Below are the code and all the weights of a small trained network. Each question names an input and a target symbol and asks about switching units off, where a switched-off unit gives its printed mean instead of its output.

import numpy as np


def w(rows, s, z=0):
    codes = np.array(rows[::2]) - 128.0
    scale = np.full(codes.shape[1], s)
    scale[-1] = z or s
    return codes * scale


def f(y):
    return np.maximum(y, 0)


def softmax(a):
    e = np.exp(a - a.max(-1, keepdims=True))
    return e / e.sum(-1, keepdims=True)


def log_softmax(a):
    a = a - a.max(-1, keepdims=True)
    return a - np.log(np.exp(a).sum(-1, keepdims=True))


def net(x, mask):
    ids = ['αβεμτφ'.index(c) for c in x.split()]
    T = len(ids)
    res = E[ids] + P[:T]
    q, k, v = (res @ M[0].T for M in (Q, K, V))
    z = softmax(np.where(np.tri(T) > 0, q @ k.T / 4**0.5, -1e9)) @ v
    res = res + np.where(mask[0], z, O[0][:, -1]) @ O[0][:, :-1]
    y = f(res @ A[0][:, :-1].T + A[0][:, -1])
    res = res + np.where(mask[1:13], y, B[0][:, -1]) @ B[0][:, :-1]
    return log_softmax(res[-1] @ U[:, :-1].T + U[:, -1])


Q, K, V, O, A, B = {}, {}, {}, {}, {}, {}
E = w([
[194,178,122,64],'α',
[196,80,103,243],'β',
[183,91,2,78],'ε',
[230,170,79,130],'μ',
[125,93,138,109],'τ',
[168,202,198,249],'φ',
],0.0058)
P = w([
[136,88,169,128],'0',
[206,182,24,131],'1',
[178,70,185,106],'2',
[29,136,138,128],'3',
[156,85,2,192],'4',
[218,41,205,111],'5',
],0.0086)
Q[0] = w([
[194,132,251,69],'h0',
[156,142,177,126],'h0',
[197,155,112,133],'h0',
[203,123,113,79],'h0',
],0.02)
K[0] = w([
[251,95,151,111],'h0',
[162,125,141,136],'h0',
[123,80,160,140],'h0',
[134,55,145,97],'h0',
],0.022)
V[0] = w([
[108,91,154,206],'h0',
[163,238,190,121],'h0',
[204,184,70,247],'h0',
[125,46,34,116],'h0',
],0.013)
O[0] = w([
[50,145,69,132,206],'h0',
[160,163,182,249,3],'h0',
[86,7,65,202,124],'h0',
[126,58,85,19,227],'h0',
],0.012,0.0015)
A[0] = w([
[216,150,86,130,193],'n0',
[171,136,49,114,38],'n1',
[151,153,78,154,79],'n2',
[100,140,84,159,151],'n3',
[172,131,141,177,251],'n4',
[94,195,80,107,88],'n5',
[166,111,134,86,121],'n6',
[128,129,133,203,68],'n7',
[73,131,203,84,82],'n8',
[90,70,254,112,178],'n9',
[68,191,66,122,173],'n10',
[178,94,91,198,114],'n11',
],0.013,0.0025)
B[0] = w([
[75,69,195,55,255],'n0',
[57,198,75,156,243],'n1',
[185,123,74,101,180],'n2',
[151,196,116,108,195],'n3',
[137,97,213,143,217],'n4',
[207,96,199,134,181],'n5',
[64,188,130,129,239],'n6',
[60,211,160,194,197],'n7',
[155,66,14,119,167],'n8',
[248,243,53,156,201],'n9',
[231,176,178,160,197],'n10',
[120,22,89,176,251],'n11',
],0.018,0.0062)
U = w([
[166,199,253,103,117],'α',
[89,21,31,136,29],'β',
[8,198,99,118,81],'ε',
[93,31,200,114,251],'μ',
[200,198,25,147,197],'τ',
[98,181,121,208,78],'φ',
],0.0047,0.0019)

Each question gives the input, a string of symbols that net reads in full, and the target symbol t.
The units are the heads (4 rows each of Q, K, V and O) and the neurons (one row each of A and B). Each row of codes is followed by its name. A weight is (code - 128) times the scale printed after its matrix; where a second scale follows, it is the last column's (O, A, B and U).
mask holds one flag per unit, heads first, then neurons. A switched-off unit (its flag False) gives its mean, the last column of its rows in O or B, instead of its output. The means were averaged over made-up inputs and are rounded, as every weight is.
A unit's drop is (log p(t) with every unit on - log p(t) with that unit switched off) / (log p(t) with every unit on - log p(t) with every unit switched off).
The circuit of an input: a set's keep is (log p(t) with only the set's units on - log p(t) with every unit switched off) / (log p(t) with every unit on - log p(t) with every unit switched off). Starting from the 12 units with the biggest drops (on a tie, the unit counted first), units are removed one at a time, each time the one whose removal leaves the highest keep (on an exact tie, the one counted first), for as long as the keep stays at least 0.8.
units of the circuit, in order: the units of the circuit, biggest drop first
top k neurons: the k neurons with the biggest drops, biggest first
drop when u is switched off: that unit's drop, to one decimal
input ε τ μ μ μ, target β: units of the circuit, in order	[n11; h0]
input β μ τ β τ α, target α: units of the circuit, in order	[h0; n4]
input μ α φ μ ε, target β: units of the circuit, in order	[n11; h0]
input τ α α μ μ, target β: top 2 neurons	[n11; n2]
input β ε τ φ, target φ: units of the circuit, in order	[h0; n7; n0]
input ε α φ φ μ, target φ: units of the circuit, in order	[h0; n7]
input ε μ ε τ φ τ, target τ: units of the circuit, in order	[n9]
input τ φ φ ε φ, target ε: units of the circuit, in order	[h0; n1; n11; n9]
input τ ε φ α α, target μ: units of the circuit, in order	[h0; n0; n9]
input α μ τ φ τ, target φ: top 2 neurons	[n7; n11]
input φ τ φ α β, target μ: drop when n5 is switched off	0.0
input β τ α α μ, target μ: drop when n4 is switched off	0.1
input μ β φ, target φ: drop when n7 is switched off	1.0
input β β α τ ε μ, target μ: top neuron	[n4]
